Here is a tiny trained network, its code and every weight. The questions are about switching its units off for an input and a class, where a switched-off unit gives its printed mean instead of its output.

import numpy as np


def w(rows, s, z=0):
    codes = np.array(rows[::2]) - 128.0
    scale = np.full(codes.shape[1], s)
    scale[-1] = z or s
    return codes * scale


def f(y):
    return y / 2 * (1 + np.tanh(0.7978845608 * (y + 0.044715 * y**3)))


def log_softmax(a):
    a = a - a.max(-1, keepdims=True)
    return a - np.log(np.exp(a).sum(-1, keepdims=True))


def net(x, mask):
    res = np.array(x, float).reshape(1, 7) / 4 @ E
    y = f(res @ A[0][:, :-1].T + A[0][:, -1])
    res = res + np.where(mask, y, B[0][:, -1]) @ B[0][:, :-1]
    return log_softmax(res[-1] @ U[:, :-1].T + U[:, -1])


A, B = {}, {}
E = w([
[136,122,133,132,139,138,146,124,147,129,122],'x0',
[59,101,127,133,114,140,149,254,180,108,84],'x1',
[221,155,166,120,160,52,170,190,69,106,81],'x2',
[130,135,132,132,129,129,138,125,138,136,122],'x3',
[128,130,121,128,126,129,122,130,120,123,133],'x4',
[135,122,134,128,126,132,135,125,145,135,120],'x5',
[161,73,19,130,185,74,124,158,154,231,209],'x6',
],0.0088)
A[0] = w([
[151,79,48,122,155,74,131,170,152,204,171,154],'n0',
[150,125,147,118,126,117,108,64,112,134,130,66],'n1',
[53,105,145,123,122,126,145,254,147,133,106,9],'n2',
[155,134,140,130,127,127,144,67,97,133,143,51],'n3',
[135,121,133,136,132,117,147,85,105,130,140,68],'n4',
[63,97,112,108,124,156,106,85,157,144,141,121],'n5',
[167,139,127,123,136,111,129,56,101,153,135,75],'n6',
[126,143,143,110,137,96,130,134,122,141,110,98],'n7',
[87,109,211,114,113,137,131,110,123,86,81,124],'n8',
[52,128,103,125,127,168,138,93,149,146,151,67],'n9',
[129,144,101,135,130,115,121,140,129,142,141,149],'n10',
[97,164,177,126,100,142,119,103,96,70,99,134],'n11',
[108,133,112,133,124,130,137,167,139,128,106,51],'n12',
[145,117,136,126,93,139,134,118,133,112,113,122],'n13',
[114,147,152,142,130,127,122,121,127,100,128,112],'n14',
[226,129,160,112,151,72,147,201,87,119,105,31],'n15',
],0.015,0.0013)
B[0] = w([
[170,159,166,91,158,204,177,152,67,131,118,248],'n0',
[158,97,115,116,139,115,104,146,177,103,120,170],'n1',
[196,91,100,86,120,94,52,112,204,100,135,230],'n2',
[154,106,101,104,127,115,96,138,181,109,127,172],'n3',
[141,118,116,109,98,127,107,152,146,138,117,150],'n4',
[65,147,134,182,99,77,124,110,99,142,128,185],'n5',
[154,100,117,95,125,108,81,151,185,91,123,187],'n6',
[117,138,129,149,122,141,139,114,142,123,130,140],'n7',
[152,141,136,117,163,173,158,153,88,139,132,208],'n8',
[66,133,124,187,102,81,149,98,113,131,121,182],'n9',
[124,130,150,134,148,147,163,133,158,118,106,145],'n10',
[150,145,143,106,148,173,167,143,103,162,142,210],'n11',
[137,114,120,115,139,118,119,126,157,111,131,155],'n12',
[122,140,112,105,137,129,128,143,103,134,133,143],'n13',
[152,116,132,130,149,112,160,136,100,125,111,150],'n14',
[6,138,117,209,83,86,130,80,106,152,140,221],'n15',
],0.016,0.017)
U = w([
[183,169,178,99,221,203,211,158,16,160,158,255],'0',
[19,143,118,254,76,48,131,30,68,156,168,78],'1',
[208,55,85,82,145,81,24,118,193,77,159,55],'2',
],0.0073,0.00096)

Each question gives the input, the list of numbers given to net, and the class t.
The units are the neurons (one row each of A and B). Each row of codes is followed by its name. A weight is (code - 128) times the scale printed after its matrix; where a second scale follows, it is the last column's (A, B and U).
mask holds one flag per neuron, in row order. A switched-off neuron (its flag False) gives its mean, the last column of its row in B, instead of its output. The means were averaged over made-up inputs and are rounded, as every weight is.
A unit's drop is (log p(t) with every unit on - log p(t) with that unit switched off) / (log p(t) with every unit on - log p(t) with every unit switched off).
unit that matters most: the unit with the biggest drop
k most important neurons: the k neurons with the biggest drops, biggest first
drop of u: that unit's drop, to one decimal
input [5,8,-4,-2,8,4,-7], class 2: 3 most important neurons -> n2, n0, n12
input [-8,4,-4,6,6,4,5], class 0: 2 most important neurons -> n0, n15
input [6,-6,1,-3,1,3,8], class 0: unit that matters most -> n0
input [0,3,-1,-2,8,8,-2], class 2: 4 most important neurons -> n0, n15, n2, n11
input [-5,8,-8,6,-5,1,6], class 1: 3 most important neurons -> n9, n5, n6
input [8,3,4,-1,-3,5,-2], class 1: 2 most important neurons -> n15, n0
input [7,-8,6,-7,7,-8,-3], class 2: 3 most important neurons -> n6, n3, n1
input [4,-6,6,6,6,0,0], class 1: 2 most important neurons -> n15, n2
input [-8,8,-8,-1,-1,-5,-8], class 0: 2 most important neurons -> n8, n11
input [4,-6,-1,1,-7,4,8], class 0: 2 most important neurons -> n0, n2
input [0,-7,-5,8,-6,7,-6], class 2: 3 most important neurons -> n0, n3, n1
input [-4,-6,6,3,-2,-6,-5], class 1: 3 most important neurons -> n15, n0, n2
input [6,6,0,0,-5,-8,-3], class 2: 2 most important neurons -> n2, n0
input [8,-7,-7,-7,-4,-1,8], class 0: unit that matters most -> n0
input [1,-3,1,-5,4,-6,0], class 2: 2 most important neurons -> n0, n15
input [-5,-5,-1,-4,7,0,6], class 0: drop of n2 -> 1.5
input [-1,-6,8,-7,-6,-6,4], class 1: drop of n15 -> 3.3
input [-5,-1,8,5,5,-7,2], class 1: drop of n15 -> 0.4
input [4,-3,6,3,3,-2,-1], class 1: drop of n15 -> 0.4
input [1,-8,4,3,-8,8,5], class 2: unit that matters most -> n6
